Below are the code and all the weights of a small trained network. Each question names an input and a class and asks about switching units off, where a switched-off unit gives its printed mean instead of its output.

import numpy as np


def w(rows, s, z=0):
    codes = np.array(rows[::2]) - 128.0
    scale = np.full(codes.shape[1], s)
    scale[-1] = z or s
    return codes * scale


def f(y):
    return y / 2 * (1 + np.tanh(0.7978845608 * (y + 0.044715 * y**3)))


def log_softmax(a):
    a = a - a.max(-1, keepdims=True)
    return a - np.log(np.exp(a).sum(-1, keepdims=True))


def net(x, mask):
    res = np.array(x, float).reshape(1, 6) / 4 @ E
    y = f(res @ A[0][:, :-1].T + A[0][:, -1])
    res = res + np.where(mask, y, B[0][:, -1]) @ B[0][:, :-1]
    return log_softmax(res[-1] @ U[:, :-1].T + U[:, -1])


A, B = {}, {}
E = w([
[99,141,111,143],'x0',
[134,129,132,126],'x1',
[110,126,131,139],'x2',
[169,6,78,130],'x3',
[185,145,118,207],'x4',
[112,129,125,137],'x5',
],0.013)
A[0] = w([
[123,201,151,115,89],'n1',
[114,140,126,123,93],'n2',
[180,159,84,177,8],'n3',
[128,51,70,135,77],'n4',
[172,71,53,164,195],'n5',
[171,160,71,150,3],'n6',
[122,188,142,136,46],'n7',
[209,150,118,251,112],'n8',
[101,139,99,22,33],'n9',
],0.011,0.006)
B[0] = w([
[146,136,194,197,181],'n1',
[188,89,105,173,125],'n2',
[118,74,149,137,149],'n3',
[197,182,248,185,202],'n4',
[163,166,113,132,246],'n5',
[120,58,183,147,132],'n6',
[145,122,141,168,157],'n7',
[91,52,94,59,229],'n8',
[94,42,112,150,159],'n9',
],0.012,0.011)
U = w([
[180,197,154,255,54],'0',
[71,18,100,164,62],'1',
[150,194,71,152,255],'2',
],0.0095,0.0082)

Each question gives the input, the list of numbers given to net, and the class t.
The units are the neurons (one row each of A and B). Each row of codes is followed by its name. A weight is (code - 128) times the scale printed after its matrix; where a second scale follows, it is the last column's (A, B and U).
mask holds one flag per neuron, in row order. A switched-off neuron (its flag False) gives its mean, the last column of its row in B, instead of its output. The means were averaged over made-up inputs and are rounded, as every weight is.
A unit's drop is (log p(t) with every unit on - log p(t) with that unit switched off) / (log p(t) with every unit on - log p(t) with every unit switched off).
The circuit of an input: a set's keep is (log p(t) with only the set's units on - log p(t) with every unit switched off) / (log p(t) with every unit on - log p(t) with every unit switched off). Starting from all 9 units, units are removed one at a time, each time the one whose removal leaves the highest keep (on an exact tie, the one counted first), for as long as the keep stays at least 0.8.
units of the circuit, in order: the units of the circuit, biggest drop first
k most important neurons: the k neurons with the biggest drops, biggest first
drop when u is switched off: that unit's drop, to one decimal
input [7,-6,4,-3,-7,8], class 1: most important neuron : (n9)
input [-4,5,-4,-8,-8,3], class 0: 2 most important neurons : (n1; n8)
input [7,-5,-2,8,4,8], class 0: 2 most important neurons : (n4; n5)
input [-7,-2,-5,4,-3,-6], class 0: 2 most important neurons : (n8; n4)
input [-1,-4,-2,-5,-8,-7], class 1: 3 most important neurons : (n9; n4; n5)
input [-3,4,1,4,-2,-2], class 0: 2 most important neurons : (n8; n4)
input [0,5,-1,5,1,-3], class 0: 2 most important neurons : (n4; n8)
input [-1,1,5,-4,5,5], class 1: 2 most important neurons : (n8; n4)
input [7,2,2,-4,-6,1], class 1: 2 most important neurons : (n9; n4)
input [5,0,0,8,6,1], class 0: 2 most important neurons : (n4; n5)
input [0,4,-6,1,5,-7], class 1: 2 most important neurons : (n8; n4)
input [0,-7,2,4,-3,5], class 2: drop when n7 is switched off : 0.1
input [-7,-3,5,6,-4,-7], class 0: drop when n4 is switched off : 0.4
input [-6,2,6,7,-1,-2], class 0: units of the circuit, in order : (n4)
input [-3,-7,-3,2,7,-1], class 1: drop when n8 is switched off : 0.7
